[[ 36 -13]
 [ 33  -7]
 [-11 -71]
 [ -1 -17]]
->
[36 -7]

[[  4   1  -8]
 [ -5   0   2]
 [  1 -13 -74]
 [  4 -10 -49]
 [  0  -4 -10]]
->
[  4   0 -74]

[[ -2 -21  35  16]
 [ 46  45  47 -61]
 [ 42  34  45 -67]
 [ -6 -26  24   4]]
->
[-2 45 45  4]

[[64 35]
 [57 69]]
->
[64 69]

[[-10  27 -47]
 [  7  59  41]
 [ 18  28 -64]
 [ 61  26 -46]
 [-47  72  29]]
->
[-10  59 -64]

[[-48 -34 -55  17  48]
 [  4  -7 -44  50 -22]
 [ 54 -35   6  14 -19]
 [-14  52 -46 -36 -18]]
->
[-48  -7   6 -36]

[[-51 -51 -57   2]
 [ 38 -25   8  -9]]
->
[-51 -25]

[[ -4 -13  -2]
 [-20 -56 -34]
 [  2   2 -14]
 [ 25   4  12]
 [ 40 -64 -14]]
->
[ -4 -56 -14]

[[-48  -8]
 [ 65  39]]
->
[-48  39]
---
[[  2  -6   3 -16   3 -14   4   2  -3   3  -2   1]
 [-24 -26  13 -21 -18  24  23 -28   5  34  -5  -5]
 [-28 -28  14 -17 -24  24  23 -20   7  31  -4   6]
 [-24 -31  26 -10 -34  25   9  -2  17  19  -3   6]
 [  1 -15   2  -9   3  -6   2 -11  -4  10  -3   2]
 [ 30   6 -13 -27  55  -3 -37  17   7 -21  23   1]
 [ 33  10  -2 -22  37   0 -31  -5   1 -17   2  -3]
 [  5  -4   3 -21   2 -18   5   9  -3   0   0   4]]
->
[[-24 -31  26 -10 -34  25   9  -2  17  19  -3   6]
 [-28 -28  14 -17 -24  24  23 -20   7  31  -4   6]
 [-24 -26  13 -21 -18  24  23 -28   5  34  -5  -5]
 [  1 -15   2  -9   3  -6   2 -11  -4  10  -3   2]
 [  2  -6   3 -16   3 -14   4   2  -3   3  -2   1]
 [  5  -4   3 -21   2 -18   5   9  -3   0   0   4]
 [ 30   6 -13 -27  55  -3 -37  17   7 -21  23   1]
 [ 33  10  -2 -22  37   0 -31  -5   1 -17   2  -3]]

[[ -5  11 -52  32]
 [ 45  57  18 -27]
 [ 30  24  20 -23]
 [-25  43 -14  33]
 [-17 -26  28 -27]
 [-16  32  46 -30]
 [-57  13  58  40]]
->
[[-17 -26  28 -27]
 [ -5  11 -52  32]
 [-57  13  58  40]
 [ 30  24  20 -23]
 [-16  32  46 -30]
 [-25  43 -14  33]
 [ 45  57  18 -27]]

[[ 27 -12  -7  21 -45 -14   4  11  12  43   6 -13  12]
 [-19 -23 -17  10  10  -5   2  -6  31  -4  -1  -1 -38]
 [ 40 -24  23 -20 -30  -9  21  -4 -15  -2 -56   9 -40]]
->
[[ 40 -24  23 -20 -30  -9  21  -4 -15  -2 -56   9 -40]
 [-19 -23 -17  10  10  -5   2  -6  31  -4  -1  -1 -38]
 [ 27 -12  -7  21 -45 -14   4  11  12  43   6 -13  12]]

[[ 34 -53  -2 -55  28 -54  14 -12 -46  -1  20   1   7   2]
 [ 18  -2   1  34  29 -13  30 -39  31 -48 -50   0   5  -7]
 [ 55   4  25  -4  48  37  44  18 -14  -4  52   4  43 -10]
 [ 42   1 -53 -11  26  38   2 -22   2  14 -47  28  16 -31]
 [ 42  -7 -13 -33  17 -19 -32 -18   2  55  -4  29   2   3]]
->
[[ 34 -53  -2 -55  28 -54  14 -12 -46  -1  20   1   7   2]
 [ 42  -7 -13 -33  17 -19 -32 -18   2  55  -4  29   2   3]
 [ 18  -2   1  34  29 -13  30 -39  31 -48 -50   0   5  -7]
 [ 42   1 -53 -11  26  38   2 -22   2  14 -47  28  16 -31]
 [ 55   4  25  -4  48  37  44  18 -14  -4  52   4  43 -10]]

[[ -3  15 -16  11  40  21 -20  34 -25  -3 -16]
 [ 37 -17 -26  19   2  27 -26  45   6 -67  -9]
 [ 32  17  30   4  13   2 -15  -8  10  60 -14]]
->
[[ 37 -17 -26  19   2  27 -26  45   6 -67  -9]
 [ -3  15 -16  11  40  21 -20  34 -25  -3 -16]
 [ 32  17  30   4  13   2 -15  -8  10  60 -14]]

[[ -2  20 -19  26   5 -16  15   1 -21   4]
 [  1  33 -27  55   8 -10  21  -4 -17  11]
 [-16 -28   3  18  11   1 -33 -10   9  18]]
->
[[-16 -28   3  18  11   1 -33 -10   9  18]
 [ -2  20 -19  26   5 -16  15   1 -21   4]
 [  1  33 -27  55   8 -10  21  -4 -17  11]]

[[ 38 -22 -16 -24 -17  13  -6 -14  27 -21]
 [  6  -9   4 -17 -23   8 -42  26 -27 -10]
 [ 52  20 -10 -36 -31 -22  15  -8  23 -44]
 [ -1 -33  -9   3 -30  17   3  14  10   2]
 [-12 -30  13 -35  -3  -9 -18 -16 -54 -11]
 [ -2 -11 -25 -20  -8   5  43  12 -16  11]
 [-23 -24 -32   1  31  -8  -6 -23 -42 -11]
 [ 37  52   4 -10  -4   5  25   6  19 -16]
 [ -3   4  -7 -33 -28 -32  32 -17  21  -4]]
->
[[ -1 -33  -9   3 -30  17   3  14  10   2]
 [-12 -30  13 -35  -3  -9 -18 -16 -54 -11]
 [-23 -24 -32   1  31  -8  -6 -23 -42 -11]
 [ 38 -22 -16 -24 -17  13  -6 -14  27 -21]
 [ -2 -11 -25 -20  -8   5  43  12 -16  11]
 [  6  -9   4 -17 -23   8 -42  26 -27 -10]
 [ -3   4  -7 -33 -28 -32  32 -17  21  -4]
 [ 52  20 -10 -36 -31 -22  15  -8  23 -44]
 [ 37  52   4 -10  -4   5  25   6  19 -16]]

[[ -7  13 -51   4   1 -10 -55   9  25  -9  41 -25 -34 -27  27 -28]
 [-41 -11  53 -17 -16   7  37  24  21 -14 -21  -4 -24  -7   4   2]
 [ -1  47  -7 -33 -11  61  12  20 -10   3 -19 -33   8 -34  48 -19]]
->
[[-41 -11  53 -17 -16   7  37  24  21 -14 -21  -4 -24  -7   4   2]
 [ -7  13 -51   4   1 -10 -55   9  25  -9  41 -25 -34 -27  27 -28]
 [ -1  47  -7 -33 -11  61  12  20 -10   3 -19 -33   8 -34  48 -19]]

[[ 14 -71 -71 -47 -33 -75  54  74  -6]
 [-31  20 -45 -11  37  44 -44 -19  71]
 [ 18 -42 -20  27  20  50 -38  49   4]
 [ 51  50  58   4  50 -48 -60 -73  63]
 [ 18 -21  -5  43 -34 -62  32 -74 -69]]
->
[[ 14 -71 -71 -47 -33 -75  54  74  -6]
 [ 18 -42 -20  27  20  50 -38  49   4]
 [ 18 -21  -5  43 -34 -62  32 -74 -69]
 [-31  20 -45 -11  37  44 -44 -19  71]
 [ 51  50  58   4  50 -48 -60 -73  63]]
---
[[  4 -42  63  45 -57]
 [  3 -37  55  39 -49]
 [  3 -34  51  36 -46]
 [  1 -12  17  12 -16]
 [  4 -47  70  50 -63]]
->
[[  4 -42  63  45 -57]
 [  3 -34  51  36 -46]
 [  4 -47  70  50 -63]]

[[-38  -3  43  29 -31 -13 -11   6  11  -9  57  24]
 [-18 -17  42   9 -25 -27 -34 -12   7 -16  74  40]
 [-36 -12  39  30 -10 -31 -13  -3  22   7  49  36]
 [-46   2  42  23 -22  -9 -10   1 -20 -12  70  25]]
->
[[-38  -3  43  29 -31 -13 -11   6  11  -9  57  24]
 [-36 -12  39  30 -10 -31 -13  -3  22   7  49  36]]

[[ 11 -34  53  14  37 -47]
 [  6 -40 -36   7  28  59]
 [-31  54 -30 -23 -34   2]
 [ 47  31 -26  48   8 -29]]
->
[[ 11 -34  53  14  37 -47]
 [-31  54 -30 -23 -34   2]]

[[-42 -55  35 -58 -70  57  54  -7  44 -39 -34]
 [-15  -2 -29   1 -14  -8  -9 -25  20   2  18]
 [ -2   6 -18   6  -8  -9  -6  -9  13  -3  10]
 [ 37  23  38  15  22   5  16  51 -15 -11 -21]
 [-14 -32  45 -35 -54  54  54  18  47 -42 -35]
 [ -6 -10  10 -16   6  -1   3   2 -26   5 -10]
 [-26 -19 -17 -23   3 -13 -11 -28 -30  19   6]]
->
[[-42 -55  35 -58 -70  57  54  -7  44 -39 -34]
 [ -2   6 -18   6  -8  -9  -6  -9  13  -3  10]
 [-14 -32  45 -35 -54  54  54  18  47 -42 -35]
 [-26 -19 -17 -23   3 -13 -11 -28 -30  19   6]]

[[-47  11  34 -38  19]
 [ 30  -4  18  -4  72]
 [-57  -2  34  -5  31]]
->
[[-47  11  34 -38  19]
 [-57  -2  34  -5  31]]

[[-15   8  74]
 [  1  17  17]
 [-18 -17  19]]
->
[[-15   8  74]
 [-18 -17  19]]
